Below are the code and all the weights of a small trained network. Each question names an input and a target symbol and asks about switching units off, where a switched-off unit gives its printed mean instead of its output.

import numpy as np


def w(rows, s, z=0):
    codes = np.array(rows[::2]) - 128.0
    scale = np.full(codes.shape[1], s)
    scale[-1] = z or s
    return codes * scale


def norm(h):
    return h / np.sqrt((h * h).mean(-1, keepdims=True) + 1e-5)


def softmax(a):
    e = np.exp(a - a.max(-1, keepdims=True))
    return e / e.sum(-1, keepdims=True)


def log_softmax(a):
    a = a - a.max(-1, keepdims=True)
    return a - np.log(np.exp(a).sum(-1, keepdims=True))


def net(x, mask):
    ids = ['αδζστφψω'.index(c) for c in x.split()]
    T = len(ids)
    res = E[ids] + P[:T]
    u = 0
    for l in range(3):
        r = norm(res)
        for j in range(2):
            rows = slice(4 * j, 4 * j + 4)
            q, k, v = (r @ M[l][rows].T for M in (Q, K, V))
            z = softmax(np.where(np.tri(T) > 0, q @ k.T / 4**0.5, -1e9)) @ v
            o = O[l][rows]
            res = res + np.where(mask[u + j], z, o[:, -1]) @ o[:, :-1]
        u += 2
    return log_softmax(norm(res)[-1] @ U[:, :-1].T + U[:, -1])


Q, K, V, O = {}, {}, {}, {}
E = w([
[94,68,20,222,165],'α',
[122,148,183,85,19],'δ',
[199,227,16,121,67],'ζ',
[207,104,124,250,50],'σ',
[35,97,199,122,128],'τ',
[143,237,98,124,253],'φ',
[89,162,35,49,43],'ψ',
[162,50,171,187,166],'ω',
],0.014)
P = w([
[70,231,155,164,171],'0',
[93,193,143,145,156],'1',
[103,168,144,144,136],'2',
[112,146,146,144,122],'3',
[113,126,150,144,112],'4',
[123,105,155,146,101],'5',
[127,86,159,136,90],'6',
[134,63,162,137,80],'7',
[134,38,165,117,76],'8',
[146,1,166,125,61],'9',
],0.0073)
Q[0] = w([
[118,133,34,158,167],'L0H1',
[117,188,31,103,155],'L0H1',
[98,105,72,165,159],'L0H1',
[90,59,65,157,112],'L0H1',
[158,205,36,112,86],'L0H2',
[66,112,168,225,34],'L0H2',
[137,252,122,120,231],'L0H2',
[89,131,125,134,186],'L0H2',
],0.014)
K[0] = w([
[124,155,84,68,237],'L0H1',
[144,180,103,43,183],'L0H1',
[126,97,99,119,224],'L0H1',
[63,128,59,137,179],'L0H1',
[182,144,109,67,169],'L0H2',
[123,2,170,115,97],'L0H2',
[126,226,167,130,248],'L0H2',
[175,210,165,177,154],'L0H2',
],0.013)
V[0] = w([
[197,63,186,157,68],'L0H1',
[62,40,56,95,65],'L0H1',
[212,80,129,158,129],'L0H1',
[156,214,134,101,178],'L0H1',
[38,140,201,142,225],'L0H2',
[78,207,60,183,191],'L0H2',
[73,169,58,253,180],'L0H2',
[182,103,192,165,90],'L0H2',
],0.0071)
O[0] = w([
[93,127,96,97,164,254],'L0H1',
[148,141,65,99,113,92],'L0H1',
[58,195,97,141,200,202],'L0H1',
[185,114,173,122,103,64],'L0H1',
[138,2,59,128,122,55],'L0H2',
[131,75,113,81,82,59],'L0H2',
[114,18,145,54,64,131],'L0H2',
[89,102,201,163,160,241],'L0H2',
],0.0065,0.0055)
Q[1] = w([
[78,140,249,189,156],'L1H1',
[230,186,83,128,232],'L1H1',
[141,72,200,190,176],'L1H1',
[198,140,185,73,48],'L1H1',
[203,62,101,139,149],'L1H2',
[106,219,87,149,65],'L1H2',
[71,141,66,101,154],'L1H2',
[159,95,247,68,172],'L1H2',
],0.012)
K[1] = w([
[230,176,117,134,249],'L1H1',
[30,172,247,68,82],'L1H1',
[196,63,187,160,254],'L1H1',
[71,164,154,249,91],'L1H1',
[103,71,174,59,128],'L1H2',
[123,254,72,130,200],'L1H2',
[81,126,41,141,88],'L1H2',
[196,100,245,193,58],'L1H2',
],0.0096)
V[1] = w([
[171,106,153,166,119],'L1H1',
[103,176,108,129,79],'L1H1',
[151,154,89,145,214],'L1H1',
[238,136,94,141,83],'L1H1',
[135,192,181,2,146],'L1H2',
[207,156,45,172,89],'L1H2',
[197,101,250,97,120],'L1H2',
[192,131,95,172,120],'L1H2',
],0.0089)
O[1] = w([
[144,91,185,187,134,211],'L1H1',
[148,126,126,55,154,108],'L1H1',
[147,89,100,151,105,79],'L1H1',
[122,149,243,138,75,80],'L1H1',
[103,175,74,39,198,1],'L1H2',
[205,125,132,133,77,95],'L1H2',
[115,178,168,202,255,149],'L1H2',
[177,125,132,149,111,123],'L1H2',
],0.0091,0.0043)
Q[2] = w([
[247,193,83,137,114],'L2H1',
[34,231,190,161,116],'L2H1',
[76,136,89,35,132],'L2H1',
[159,64,154,216,200],'L2H1',
[129,82,177,112,127],'L2H2',
[148,172,68,157,124],'L2H2',
[155,121,188,60,200],'L2H2',
[140,175,220,159,180],'L2H2',
],0.013)
K[2] = w([
[254,170,150,133,92],'L2H1',
[64,188,199,124,126],'L2H1',
[128,100,137,41,148],'L2H1',
[120,101,80,245,130],'L2H1',
[122,76,200,106,132],'L2H2',
[158,145,46,135,62],'L2H2',
[159,109,149,78,168],'L2H2',
[220,130,164,144,200],'L2H2',
],0.014)
V[2] = w([
[70,42,149,171,220],'L2H1',
[118,199,84,131,152],'L2H1',
[109,167,227,67,236],'L2H1',
[76,140,22,81,94],'L2H1',
[195,135,62,134,124],'L2H2',
[221,79,160,163,150],'L2H2',
[149,103,174,202,176],'L2H2',
[200,133,137,132,254],'L2H2',
],0.0091)
O[2] = w([
[199,199,81,57,69,214],'L2H1',
[177,71,143,100,60,111],'L2H1',
[190,86,18,182,127,123],'L2H1',
[182,110,249,194,152,20],'L2H1',
[157,125,100,72,147,77],'L2H2',
[199,55,113,97,176,184],'L2H2',
[118,92,199,54,154,254],'L2H2',
[96,40,255,101,106,137],'L2H2',
],0.0075)
U = w([
[165,52,68,146,52,149],'α',
[98,217,135,139,241,119],'δ',
[239,161,156,131,132,172],'ζ',
[117,106,250,224,98,33],'σ',
[2,117,99,96,136,43],'τ',
[168,83,184,68,178,253],'φ',
[137,160,130,64,84,147],'ψ',
[144,43,73,200,201,151],'ω',
],0.0093,0.0029)

Each question gives the input, a string of symbols that net reads in full, and the target symbol t.
The units are the heads (4 rows each of Q, K, V and O). Each row of codes is followed by its name. A weight is (code - 128) times the scale printed after its matrix; where a second scale follows, it is the last column's (O and U).
mask holds one flag per head, layer by layer. A switched-off head (its flag False) gives its mean, the last column of its rows in O, instead of its output. The means were averaged over made-up inputs and are rounded, as every weight is.
A unit's drop is (log p(t) with every unit on - log p(t) with that unit switched off) / (log p(t) with every unit on - log p(t) with every unit switched off).
The circuit of an input: a set's keep is (log p(t) with only the set's units on - log p(t) with every unit switched off) / (log p(t) with every unit on - log p(t) with every unit switched off). Starting from all 6 units, units are removed one at a time, each time the one whose removal leaves the highest keep (on an exact tie, the one counted first), for as long as the keep stays at least 0.8.
circuit, biggest first: the units of the circuit, biggest drop first
most important unit: the unit with the biggest drop
which heads matter: for each layer, one digit per head in row order, 1 if its drop is at least 0.15 and else 0, layers parted by /
drop when u is switched off: that unit's drop, to one decimal
input σ φ τ σ σ ω σ σ τ, target σ: circuit, biggest first -> L1H2
input δ σ δ, target σ: which heads matter -> 11 / 01 / 11
input σ σ δ ω σ δ, target ω: circuit, biggest first -> L0H2, L2H1, L1H1, L0H1
input σ σ σ α σ, target α: which heads matter -> 10 / 11 / 01
input δ τ φ ζ, target φ: which heads matter -> 10 / 01 / 10
input σ ω δ, target δ: which heads matter -> 01 / 01 / 01
input ψ δ σ δ α δ, target α: which heads matter -> 10 / 11 / 10
input ψ ω δ σ τ σ, target τ: which heads matter -> 10 / 01 / 10
input δ τ ζ, target ζ: which heads matter -> 10 / 01 / 11
input σ φ ψ σ τ α φ ω φ, target φ: circuit, biggest first -> L0H1, L0H2, L1H2
input σ α δ δ ω σ δ, target ω: which heads matter -> 11 / 11 / 10
input φ τ ζ, target φ: circuit, biggest first -> L0H1, L1H2, L2H1, L0H2
input σ σ ζ δ σ ω σ, target ω: circuit, biggest first -> L1H1, L0H1
input σ α α σ, target α: which heads matter -> 00 / 01 / 01
input σ δ ω, target ω: most important unit -> L1H1
input τ ψ δ α σ δ, target α: circuit, biggest first -> L1H2, L0H1
input σ α φ ω τ σ δ σ ψ, target σ: circuit, biggest first -> L0H1, L2H1, L0H2
input φ τ σ δ ω ψ δ σ τ, target σ: which heads matter -> 01 / 11 / 00
input σ ω σ ζ, target ζ: which heads matter -> 11 / 01 / 11
input ψ δ σ ω σ σ σ ω δ, target σ: circuit, biggest first -> L2H1
input σ φ ζ τ δ σ δ δ ζ, target σ: drop when L0H2 is switched off -> 0.6
